Here is a tiny trained network, its code and every weight. The questions are about switching its units off for an input and a target symbol, where a switched-off unit gives its printed mean instead of its output.

import numpy as np


def w(rows, s, z=0):
    codes = np.array(rows[::2]) - 128.0
    scale = np.full(codes.shape[1], s)
    scale[-1] = z or s
    return codes * scale


def norm(h):
    return h / np.sqrt((h * h).mean(-1, keepdims=True) + 1e-5)


def f(y):
    return y / 2 * (1 + np.tanh(0.7978845608 * (y + 0.044715 * y**3)))


def softmax(a):
    e = np.exp(a - a.max(-1, keepdims=True))
    return e / e.sum(-1, keepdims=True)


def log_softmax(a):
    a = a - a.max(-1, keepdims=True)
    return a - np.log(np.exp(a).sum(-1, keepdims=True))


def net(x, mask):
    ids = ['γζηθλμσψ'.index(c) for c in x.split()]
    T = len(ids)
    res = E[ids] + P[:T]
    u = 0
    for l in range(3):
        r = norm(res)
        for j in range(2):
            rows = slice(2 * j, 2 * j + 2)
            q, k, v = (r @ M[l][rows].T for M in (Q, K, V))
            z = softmax(np.where(np.tri(T) > 0, q @ k.T / 2**0.5, -1e9)) @ v
            o = O[l][rows]
            res = res + np.where(mask[u + j], z, o[:, -1]) @ o[:, :-1]
        u += 2
        y = f(norm(res) @ A[l][:, :-1].T + A[l][:, -1])
        res = res + np.where(mask[u : u + 8], y, B[l][:, -1]) @ B[l][:, :-1]
        u += 8
    return log_softmax(norm(res)[-1] @ U[:, :-1].T + U[:, -1])


Q, K, V, O, A, B = {}, {}, {}, {}, {}, {}
E = w([
[141,82,159,162,188,143,159,158],'γ',
[115,151,159,158,4,117,136,215],'ζ',
[165,101,135,107,66,139,129,193],'η',
[113,83,157,221,140,78,134,124],'θ',
[158,184,143,128,94,150,114,121],'λ',
[79,200,123,155,114,74,138,137],'μ',
[83,108,119,129,126,213,164,121],'σ',
[126,89,60,121,189,116,103,83],'ψ',
],0.015)
P = w([
[134,74,79,126,150,159,116,254],'0',
[97,135,173,111,169,183,74,176],'1',
[120,86,85,104,126,138,145,220],'2',
[100,140,181,114,149,157,88,151],'3',
[121,95,94,100,114,122,167,193],'4',
[117,145,184,126,142,152,112,143],'5',
[122,101,96,100,108,103,183,166],'6',
[131,143,186,128,143,142,125,124],'7',
[131,100,93,97,107,86,202,134],'8',
[149,142,187,135,145,138,139,109],'9',
[147,87,99,100,95,79,216,100],'10',
[164,129,188,143,144,137,148,88],'11',
[146,73,105,113,95,95,228,52],'12',
[166,118,179,116,159,163,150,83],'13',
],0.0083)
Q[0] = w([
[112,130,206,160,131,130,129,177],'L0H0',
[100,158,75,48,188,132,87,108],'L0H0',
[116,115,83,116,89,95,255,174],'L0H1',
[177,190,198,169,149,173,61,100],'L0H1',
],0.0075)
K[0] = w([
[83,57,182,129,106,150,146,85],'L0H0',
[136,167,74,124,195,144,54,134],'L0H0',
[174,121,232,138,164,54,224,107],'L0H1',
[43,208,95,33,39,156,2,187],'L0H1',
],0.0071)
V[0] = w([
[79,112,111,143,129,121,41,190],'L0H0',
[216,173,102,175,106,75,175,147],'L0H0',
[160,81,205,165,199,109,168,187],'L0H1',
[93,190,112,3,173,193,187,177],'L0H1',
],0.0046)
O[0] = w([
[76,216,97,99,255,160,71,162,255],'L0H0',
[106,90,111,67,97,167,154,64,171],'L0H0',
[57,138,200,16,88,87,130,67,243],'L0H1',
[239,173,182,80,156,163,173,125,124],'L0H1',
],0.0058,0.0027)
A[0] = w([
[136,83,199,91,146,110,179,100,178],'L0N0',
[127,122,118,158,121,185,181,187,176],'L0N1',
[107,2,121,182,197,62,125,192,243],'L0N2',
[147,72,143,61,89,161,112,156,24],'L0N3',
[158,170,204,214,111,135,116,148,43],'L0N4',
[109,93,89,127,76,92,150,144,2],'L0N5',
[176,211,69,84,56,124,116,102,172],'L0N6',
[78,136,41,98,151,94,87,183,145],'L0N7',
],0.0059,0.00082)
B[0] = w([
[68,184,138,104,54,85,95,68,158],'L0N0',
[126,115,164,116,138,113,158,99,253],'L0N1',
[117,182,105,2,97,140,125,179,170],'L0N2',
[128,171,126,153,179,63,155,97,197],'L0N3',
[62,137,130,82,103,104,97,58,235],'L0N4',
[119,171,73,170,225,150,146,136,190],'L0N5',
[132,154,54,130,164,176,123,119,199],'L0N6',
[158,134,111,109,176,128,143,153,194],'L0N7',
],0.0067,0.0027)
Q[1] = w([
[116,173,254,72,100,128,86,134],'L1H0',
[65,162,114,91,103,156,220,109],'L1H0',
[149,151,36,134,108,150,238,158],'L1H1',
[74,186,151,48,81,94,173,136],'L1H1',
],0.008)
K[1] = w([
[125,192,104,185,124,122,176,48],'L1H0',
[83,59,174,134,128,100,155,65],'L1H0',
[192,254,89,121,67,187,121,128],'L1H1',
[148,139,103,119,94,108,132,55],'L1H1',
],0.009)
V[1] = w([
[138,111,173,129,127,56,143,161],'L1H0',
[100,142,137,167,152,75,175,54],'L1H0',
[132,165,88,62,99,254,57,75],'L1H1',
[99,94,68,101,159,180,104,95],'L1H1',
],0.0066)
O[1] = w([
[86,110,148,196,209,139,242,79,165],'L1H0',
[91,87,172,205,120,122,12,205,55],'L1H0',
[88,206,2,193,25,164,117,113,115],'L1H1',
[82,219,191,134,86,118,153,84,5],'L1H1',
],0.0052,0.0026)
A[1] = w([
[102,162,166,90,103,154,147,95,233],'L1N0',
[133,89,78,163,205,158,153,123,195],'L1N1',
[92,174,148,139,128,137,1,117,165],'L1N2',
[126,83,159,75,116,167,164,108,26],'L1N3',
[85,173,143,141,112,107,113,136,106],'L1N4',
[121,153,113,128,137,127,90,173,57],'L1N5',
[64,102,132,114,59,168,95,148,152],'L1N6',
[190,136,106,135,195,85,129,131,2],'L1N7',
],0.008,0.0015)
B[1] = w([
[232,186,117,160,166,126,101,144,244],'L1N0',
[176,189,172,216,80,124,34,119,142],'L1N1',
[169,68,150,135,137,133,102,236,188],'L1N2',
[162,153,158,183,40,99,115,122,166],'L1N3',
[217,73,137,122,71,136,157,81,219],'L1N4',
[121,63,115,142,165,127,215,64,143],'L1N5',
[124,165,94,111,254,93,178,75,252],'L1N6',
[207,156,188,142,192,49,204,78,123],'L1N7',
],0.0055,0.0043)
Q[2] = w([
[166,216,224,146,127,93,126,156],'L2H0',
[93,95,80,113,109,96,190,141],'L2H0',
[193,194,254,162,96,50,133,196],'L2H1',
[79,84,152,111,112,169,222,92],'L2H1',
],0.008)
K[2] = w([
[167,46,126,177,90,89,120,20],'L2H0',
[96,179,143,66,100,163,148,255],'L2H0',
[116,65,141,210,113,93,102,13],'L2H1',
[117,49,154,102,188,115,76,190],'L2H1',
],0.0058)
V[2] = w([
[151,102,90,88,212,183,108,81],'L2H0',
[62,164,141,129,178,227,161,119],'L2H0',
[109,198,161,159,145,177,193,123],'L2H1',
[78,74,175,102,150,255,156,111],'L2H1',
],0.0056)
O[2] = w([
[174,131,135,222,140,3,156,115,65],'L2H0',
[72,42,175,162,57,113,23,112,179],'L2H0',
[102,89,133,178,99,199,158,75,254],'L2H1',
[144,117,152,164,40,111,147,22,87],'L2H1',
],0.0065,0.004)
A[2] = w([
[125,196,187,118,97,236,85,121,10],'L2N0',
[26,53,57,161,154,66,101,133,198],'L2N1',
[235,210,137,243,153,1,106,82,78],'L2N2',
[126,46,173,195,147,152,78,231,92],'L2N3',
[94,115,107,145,38,128,161,181,136],'L2N4',
[165,55,219,220,23,96,32,53,2],'L2N5',
[113,168,123,130,208,77,121,26,157],'L2N6',
[73,177,102,32,155,52,164,154,218],'L2N7',
],0.0065,0.0016)
B[2] = w([
[109,45,68,129,146,30,143,130,212],'L2N0',
[105,64,97,61,151,79,239,242,163],'L2N1',
[47,149,166,253,232,62,143,191,150],'L2N2',
[130,146,125,64,87,218,102,211,197],'L2N3',
[153,143,149,116,218,127,36,125,221],'L2N4',
[200,9,78,234,54,125,122,129,184],'L2N5',
[127,175,214,168,77,151,71,184,142],'L2N6',
[133,96,178,184,87,130,68,25,253],'L2N7',
],0.0066,0.005)
U = w([
[93,187,165,199,176,103,142,176,151],'γ',
[153,68,111,183,49,131,131,159,102],'ζ',
[109,158,152,71,109,197,94,229,139],'η',
[89,219,43,115,73,149,161,124,254],'θ',
[192,164,153,80,107,109,255,143,55],'λ',
[93,176,200,87,67,123,95,66,153],'μ',
[170,157,64,74,173,75,56,127,137],'σ',
[32,78,110,74,148,76,193,147,58],'ψ',
],0.0067,0.0015)

Each question gives the input, a string of symbols that net reads in full, and the target symbol t.
The units are the heads (2 rows each of Q, K, V and O) and the neurons (one row each of A and B). Each row of codes is followed by its name. A weight is (code - 128) times the scale printed after its matrix; where a second scale follows, it is the last column's (O, A, B and U).
mask holds one flag per unit, layer by layer, with each layer's heads first. A switched-off unit (its flag False) gives its mean, the last column of its rows in O or B, instead of its output. The means were averaged over made-up inputs and are rounded, as every weight is.
A unit's drop is (log p(t) with every unit on - log p(t) with that unit switched off) / (log p(t) with every unit on - log p(t) with every unit switched off).
The circuit of an input: a set's keep is (log p(t) with only the set's units on - log p(t) with every unit switched off) / (log p(t) with every unit on - log p(t) with every unit switched off). Starting from the 12 units with the biggest drops (on a tie, the unit counted first), units are removed one at a time, each time the one whose removal leaves the highest keep (on an exact tie, the one counted first), for as long as the keep stays at least 0.8.
units of the circuit, in order: the units of the circuit, biggest drop first
unit that matters most: the unit with the biggest drop
top k neurons: the k neurons with the biggest drops, biggest first
k most important neurons of layer l: the k neurons of layer l with the biggest drops, biggest first
heads that matter: for each layer, one digit per head in row order, 1 if its drop is at least 0.15 and else 0, layers parted by /
input ζ ζ σ μ ζ σ η ζ ζ σ, target ζ: unit that matters most	L2N5
input ζ ζ μ μ ζ μ μ, target γ: units of the circuit, in order	(L0H1 L2N2 L2N6)
input θ ζ η ζ ζ μ ζ ζ ζ ζ σ ζ η ζ, target λ: units of the circuit, in order	(L2H0 L1N6)
input ζ η γ, target μ: heads that matter	01 / 00 / 00
input ζ σ ζ ζ ζ γ ζ ζ ζ ζ η, target μ: units of the circuit, in order	(L0H1 L2N7 L0N0)
input σ ζ μ η ζ ζ ζ ζ ψ ζ, target γ: units of the circuit, in order	(L2N2 L2H0)
input ζ μ ζ μ ζ σ ζ, target η: heads that matter	01 / 00 / 00
input ζ η η ζ ζ μ λ σ ψ σ η, target θ: heads that matter	00 / 01 / 00
input ζ σ ζ ζ σ μ η, target λ: 2 most important neurons of layer 1	(L1N7 L1N2)
input θ ζ ζ, target ψ: units of the circuit, in order	(L0H1 L2N1 L1N6)
input σ ψ ζ ζ, target γ: 3 most important neurons of layer 1	(L1N0 L1N6 L1N7)
input γ μ ζ σ σ θ, target ζ: heads that matter	00 / 00 / 01
input ψ ζ σ μ γ μ μ, target μ: units of the circuit, in order	(L2N7 L0H1)
input μ ζ μ ζ θ μ ζ ζ η ψ ζ ζ η σ, target ζ: top neuron	(L1N3)
input ζ μ λ γ, target η: units of the circuit, in order	(L2N3 L1N6)
input ζ η ζ ζ σ ζ θ σ γ ζ σ μ γ θ, target η: top 2 neurons	(L0N2 L1N2)
input σ θ ζ ζ σ η, target ζ: heads that matter	01 / 00 / 01
input ζ ζ μ, target γ: top 4 neurons	(L1N1 L0N7 L1N7 L0N4)
input ζ θ ζ μ η ψ ζ σ, target γ: top 2 neurons	(L1N0 L2N2)
input μ ζ μ ζ ζ θ, target μ: heads that matter	00 / 10 / 00
input μ ζ η η μ σ η, target λ: heads that matter	00 / 00 / 00
input σ θ ζ ζ η σ ζ ψ, target γ: top neuron	(L2N2)
input γ ζ ψ ζ θ μ θ σ σ μ, target ζ: top 3 neurons	(L1N2 L2N5 L0N2)
input ψ μ ζ ζ ζ μ η η θ ζ η ζ, target λ: 2 most important neurons of layer 1	(L1N0 L1N6)
input ζ λ σ ψ ζ η μ θ, target η: top 3 neurons	(L1N2 L0N2 L2N3)
input σ μ σ μ, target ζ: top 2 neurons	(L1N2 L1N3)
input ζ ζ ψ μ γ η η σ ψ, target μ: top 2 neurons	(L2N6 L2N7)
